Each row is followed by its class.
[ 506 -276  124   -6 -370 -122 -291   52  -14    9 -360 -267  125 -112
  142   81 -391 -252  188  101 -116 -189  159  490 -274 -408 -276 -149
  263 -265   97 -347 -258]  Mav
[ -33 -569 -205 -190  248  -29 -206 -294 -140   92  105  197 -110  184
   91 -317  -98  134 -115  414   91   35   39  195 -286  -56 -132 -549
  248 -350  191 -498   21]  nafim
[ 267 -222  219   28  -12  410 -185 -254 -128  107 -162 -112  -24 -349
 -175   15 -337  228  265  111 -332 -205  127  380 -264 -526 -229   56
 -127   21   99   37 -243]  zopig
[ 184 -362  222   -6   60  -81 -336   12  145 -103 -332 -157   56  243
 -203 -285  142  -53 -372  209  289 -401  295  236   63  109  153  -47
  -30   99  137   17 -213]  Ruv
[  23 -211  162   21   48 -110 -641  108  172  -15 -124 -149  136  108
   36 -180  -21  -97 -325   77  235 -637  154  203 -128 -177   -9  209
  248  -18  202   71  -57]  nafim
[ 125 -168 -103   -9  -59 -146 -104   12  -98  223  284  -49  144  258
  113  -73  -64 -127 -270   20  -51 -354  200 -163   36  370 -263  143
  358   -1 -205 -170 -117]  Ruv
[ 188  159   77   61  -53 -221  -29  -62   45    8 -277   88  307   99
 -203  -72  117   77  192 -298  162  -49  107 -339 -177  -60  253  -12
  -69  156   54  202   99]  Ruv
[ 260 -140  317 -198   31  -15 -216  174   -6    1 -436 -139  359   69
 -118  225  160 -110   51   79   65 -227  157  314 -184   48  192  113
  221  -55 -288  129 -524]  Mav
[ 108 -287  144 -130 -245 -127 -125  131  164  -31  -71 -219    7  227
 -219 -192  -82  -81 -139   97  -50 -279  279  -29 -207  -88   24  223
   16  -88   23 -237 -164]  Bediv
[ 194 -377  211  -65  397 -128  -16 -376  153  -85   78    9   44   -1
 -110 -150  194  182  -62 -239   53  109  152 -222 -455   57  640  451
   -2  262  650  -93 -201]  nit
[ 235   -1   97 -180  -28    7 -206  229  161   91 -151 -137  285  186
   14  145    7 -300  306 -100  -54 -420  115 -158 -106 -242 -208   20
  251  -17 -359    8 -357]  fiz
[ 281 -269   53   68  -25 -152 -138  182 -103    1   20  -79   88  288
   99  -43  -47 -260 -150  -67  -23 -167  206  -20   25 -153   -6  -74
  301   17 -122   14 -141]  Ruv
[ 519 -343  183  289  103 -324 -638  229   74   -9 -201  -49  381  377
 -199  -77   34 -466 -253  -97  190 -183  323   57  170 -176  388 -143
  118 -139 -136  129 -574]  Mav
[ 176   80  205 -131  430  -49  244 -182  -16   68 -272   99  181 -191
   32  218   96  263 -112 -274  -84  369 -160  162 -248 -109  265  172
  315  237   32  -91 -280]  bifos
[ 376 -204  275   14   44  -26 -560  264  111 -108  118 -326  234   13
  -54  -67  -26 -297  -81  262  264 -507  240  591   40   51 -177 -134
  260   62  -51  105 -194]  fiz
[  85   52  152  285  545  -95  148 -109    9  -10  259   -5  -28 -174
 -163   54   24  181  277 -508 -304  361  318 -198 -169  114  120  252
 -232  125   86 -382 -208]  bifos
[ 106 -237  200   12  346 -152 -233  314   89   -4  336 -304  294  264
 -308 -223 -136  -81  -99   59   74 -121  456   85  -28  266  -50  130
   47   36   10  125 -107]  nafim
[ 544   58   45 -232  134   87 -589   86  184 -126   90 -217  219 -286
  -67  -48 -432   45   -2   89 -363 -136  -90  456 -253 -272 -342  259
   36 -232  209 -282 -169]  nafim
[ 132  -99  -26  101  398 -124 -572  104   -4 -120    1  120    6   -3
   75  -89   90   43 -497  239  130 -100 -102  365    3 -125   90 -375
  219 -390  222 -417 -161]  bifos
[  76 -461 -139  147  355  -27 -134   75  168   20   71   61  -30   -6
 -344 -123  -51  167 -118   29  134 -178  211  -28 -186   35   25 -347
  -11 -231  256 -565 -110]  zopig
[ 396 -696  -37  -67  238   80 -503  -79  -20  -98 -321  105 -142   -8
    6   37 -104  -22  -93  376  315 -376 -110  326 -309 -122  -38 -603
  142 -339  433 -684 -151]  Bediv
[ 451 -200  335 -120  -22   29 -281  229  108 -117 -178 -273  239   69
 -124   93   20 -211 -109   53   97 -249  197  321  -61 -161  112 -102
  113  -55  -39 -143 -348]  Ruv
[ 435 -149  188 -257   91   -7 -325  -83  208  212  -83 -225  168  -47
  -36   92 -174   63  -49  182 -147   32  142  612  -10 -251 -225 -100
   -1 -419  196  -91 -224]  Ruv
[ 368  -45  105   91 -263 -204  157 -130   51 -128 -284 -242  360  -83
 -243  102  -14   85 -210 -353  255  173   61  139  -32 -267   62   38
    9  383   63  176 -107]  Mav
[ 382  -87   63  190   45   15 -723  219  114 -103  313  -51  383  111
    7 -322   67  -52 -118  178  402 -756  287   21 -147  290   58 -144
   87   -3   60 -161  171]  nafim
[ 463  -69  250   57  511 -173 -201   41  216   24 -107 -167  293  -75
 -200  125    3  253 -181 -281  -52  123  195  110 -157 -119  273   88
    1   59  283 -211  -64]  Bediv
[ 135 -471 -132  117  289  -20 -272  160   76   27  320  102 -114   31
  -64 -172  -25 -181 -198  158   69  -74  151   56  -58  -13  255 -650
   87 -344  183 -626   61]  zopig
[ 468  -15   16 -346 -215   31 -518 -204  302   88 -112 -200  281 -291
 -108   21 -298  -16  459  214 -260 -160 -243  440 -413 -599 -453  294
   21 -232  155   32 -232]  zopig
[ 220 -301  -26   92  329   25 -200 -125  -10   62  200  134   58 -113
 -229 -168  -69  215 -125  209   74 -168  124   -6 -170  356  -19 -461
  103   29  239 -594  -52]  nafim
[ -97 -419 -139  101  279 -110 -418  150  105  -66  119  130 -329  -17
 -243 -337 -207   96 -373  407   14  -62  103  168  156  187  -25 -455
  -74 -389  495 -339  133]  Ruv
[ 368 -210  -33 -381 -109  190 -301   88   87    5 -322  -78  118 -326
   54  -51 -459  -51  505  322 -404 -176 -188  385 -527 -428 -297   21
  195 -214   -4 -152  -41]  zopig
[ 766  -81   65 -181 -434  271 -357 -106   75 -133 -204 -197 -102 -204
 -128 -177 -418   -2  149  286 -562 -320  -39  311 -238 -547 -128  285
  -96  162  174 -141   41]  Mav
[-205  282  178   90   82   18  256  166 -144   82  187 -116 -111  283
 -204 -255 -141  -48  -11 -276 -279 -114  190 -355 -217 -233   -8  541
   99  334 -106  189 -101]  Bediv
[ 413 -266 -133 -359   97   63 -450  -71  239 -117 -386  -19  125 -143
  -99  -50 -201  104  397   82 -202  -45  -82  470 -425 -567 -183   79
  -44 -438  119 -145 -142]  Ruv
[-135  -93   17  102   15  105 -176 -211   64  242 -285  147 -112  -85
 -256  -32 -109  213 -256  147  153 -159  140   92  300  -11 -176 -622
 -124 -166   64 -263 -173]  Mav
[ 471 -307  178 -220 -185  -12 -465  -44   13 -312  -32 -327   77 -334
 -302  -32 -439   57  104  226 -253  -37   53  687 -374 -385 -283  199
  -23 -205  253 -261 -173]  pemul
[ 135 -169  161 -263  440  -91 -134   33  172 -159 -170 -273  283   35
   -5   40   59  -92   47 -294 -103  195  -57  -31 -365 -410   45  331
  -19   15  165   12 -494]  Bediv
[ 229 -155  233  -59  201 -202 -680  170  187 -155 -314 -196  278  181
   81 -209   73 -167  -45  331   68 -321  170  221   83  -46   -5  -83
  198   97   25  175 -148]  nafim
[ 352   48  105   58   21 -144 -391  229   78 -198 -134 -198  269  116
  -94 -157 -107  -25   50  154  117 -361  152  369 -282   51  -55  365
  262  -26  -34 -172  -63]  pemul
[ 306  -39  198 -113   36 -334 -532  149   96 -175  153  -41  103  259
   54 -182  -24 -447    8  -12  147 -267  260  -90  156  347  -76 -156
  160    1 -125 -120 -172]  fiz
[   7    7   47  -85  126  -86  269    3   69 -134 -199 -133  116  -87
 -294   65   64    3  299 -298 -103  216 -119 -109 -555 -227  172  477
  -66  144   99  -33 -270]  fiz
[ 290 -397  -12  219  266  -84 -237  260  240  169  -10  118  -86  -15
 -144   21  -80  110 -438  219  165 -347  141   97  -96  145  236 -539
  269 -339  429 -899   60]  pemul
[  18 -175 -135 -172  336 -186  224 -149  183    1  126   48   49  171
 -178   19   89  273   19 -414 -115  336   84 -313 -164 -125  169  511
  -56   49  193  240  -16]  fiz
[ 390   25  152 -345 -441   79 -113 -112  -71   49  -11   19  417   81
   26 -111 -174 -257  206   66   18 -164  153   43   99   25 -227 -225
  159   40 -498  239 -421]  bifos
[-263 -249   56  193  -34 -138 -256  260    8  -63   -5 -209 -156   15
  -15  -89 -220  -54 -267  214  168 -197  245  142  185    1 -163 -355
   95  -99  148 -181  263]  nit
[-133  -34 -117  167   18 -178 -393   27  -17 -288  103  121 -185   64
 -130 -104   70  169  -93  127  236  -97  156   -5   73  135 -161 -414
 -271 -509  237 -499   74]  pemul
[ 265  -78 -178 -126  229  181   82  -73   87  -30  -59   24  -13   29
 -170   20  205  232  -58   72   -7  -43   83  179  -61 -104  -55 -530
 -165 -245   32 -451 -116]  fiz
[ 185   38  157 -137  251 -139 -426  364  228 -190 -235 -231  117   85
 -257   11   66 -199  -47   -5  113 -494  124  327 -222  105   46  209
  206   10 -119 -277 -165]  nit
[ 407 -297  275   67 -152  -70 -320  389  -73  -53   91 -203  194  148
 -248 -124   -1 -390 -123  150  113 -443  250  247 -172 -134   64 -272
  277  164 -213   34 -253]  Mav
[ 569 -122    5 -401 -298  236 -327   96  265 -131  -84 -212  -34 -136
   48  -23 -304 -132   18   26 -285 -425  -57  510 -285 -571 -432  281
  -24 -325   74 -270 -348]  bifos
[ 608 -295   76 -359  111  -63 -623 -165  217  -39  -26  -15   96 -188
 -184 -195 -427  -16  -27  248 -162  -72 -102  657 -414 -264  129  270
  285 -254  439 -163 -165]  nit
[ 302 -239   85  -68  414 -329   68 -270  270  205 -318  104  334   55
 -106 -128  147  341 -203  -77  283  146  129  170 -216  228  424   93
  242  165  383   63   -1]  bifos
[-109 -372 -259  -20  260  -67 -415  211  -93 -210   16  239 -237  -46
 -229 -232  -25  248 -538  287  259 -322   17  325 -239  174   70 -508
  128 -514  387 -495  163]  Mav
[ 513 -154  147  -24  203 -240 -687   60  163   -1 -147  -46  443  259
 -253 -130   30 -279  145   59  -13 -409  215 -143  -34  133  125  105
  123  165 -327  -57 -237]  pemul
[ 114   50  -18 -129 -235  -24 -272   -2   70   84  -93 -139  260  163
  -45  -43  -39 -198   58 -147 -259 -336  188 -102    1 -348 -139  214
   74  -10 -362  130 -231]  nafim
[ 289 -260  101   12  391  -62  -28  -79   85  -31 -302 -160  263 -372
  -37   95    5  116 -105 -175    3   78 -113  518 -428 -284  225  239
  257  233  337   45 -184]  bifos
[ 186 -359   61 -221  191  -37 -693   36  190  173 -179  222  130  192
  129 -196 -147 -183  -47  384  -12 -236  -19 -148   25 -241  -49 -656
  212 -385   60 -280 -287]  nafim
[ 408   48  215  -41   92 -252 -607  119  183 -171 -310 -297  366  276
   97  -28  119 -375   49  151  153 -358   37  191  -58   -8   75  336
  314  175 -154  -20 -297]  nit
[ 609 -168   81 -359 -128   89 -315  -34   47  -99 -139 -248  123 -254
   28   51 -401   56  450  191 -495  -59 -123  484 -535 -577 -350  341
  216  -27   38 -131  -46]  Bediv
[ 331 -369  -68    7  249 -316 -700   41  109 -284  -57 -433  110  -18
   37  -63 -286 -167  -41  138 -149   82   49  571 -363 -455 -192  224
   12 -574  484 -483 -246]  nit
[ 298 -192  273 -235  289  129 -659  120  196  -91   83 -183   20 -203
   70 -308 -387 -223  193  407 -179 -101   38  420 -232   31   56   57
  -20 -185  348 -228  -41]  Bediv
[ 427 -316   87 -242 -133  158 -347   22   90   14   49 -196  150 -149
  -68  -60 -422 -115  521   99 -376  -52   41  298 -439 -679 -351  141
  -10 -259   20   23 -325]  Bediv
[ 428 -353  205  -36 -118 -172 -562   -1  218   -1 -161 -326  156 -146
   34  -96 -339 -122 -146  210 -182   39  113  533 -121 -529  -43   63
   92 -265  395  -80 -225]  Mav
[ 300   77   41 -189  -45  -99  -72   51  132 -219   39 -193   97  162
 -179 -151   80  -80  -85  -29  193 -350  180  158 -198  190   11   59
  194  185  -59 -410    4]  nit
[ 295 -245  110 -210  -22 -247 -368   20  107   64  334  -61  338  206
  -28 -234  -97 -191 -144  111   67  -38   84  -15  162   47 -163   58
  175  214 -147  542  -54]  bifos
[ 111 -158  166  -32  244  -17  140   42  121  -65  -72 -208 -101  -68
 -210  -27  -29  170 -250 -211 -243   67   61  -26 -222 -208   84  391
 -127  240  308   -1 -113]  fiz
[ 110 -118  213   -3  516  -90  148 -141  103  -36 -373  -87  175 -173
 -423  -58  140   21  119 -536    9   55  -14  108 -646 -460  347  303
   93  466  177   86 -395]  fiz
[ 206 -413  202   27  305 -184 -542  215   34  207  310  -23  315  105
  -50 -120   39 -243   34  108  143 -460  191 -139 -231  362 -126 -136
  180   39  -47   90 -264]  Bediv
[ -69 -508  -22  219  491  168   -1  127  163  201 -139  149 -224   11
 -189  -25   88  300 -403  276  443 -259  102  295 -115   40  -46 -773
  -29 -481  519 -596 -292]  zopig
[ 317 -129   88 -157 -179  -78   -4  279  232  -34 -145 -221  215  278
 -106 -102  -49 -281  -24   35   64 -169  174  216  -58 -137   50  196
  252   36 -285   55 -250]  fiz
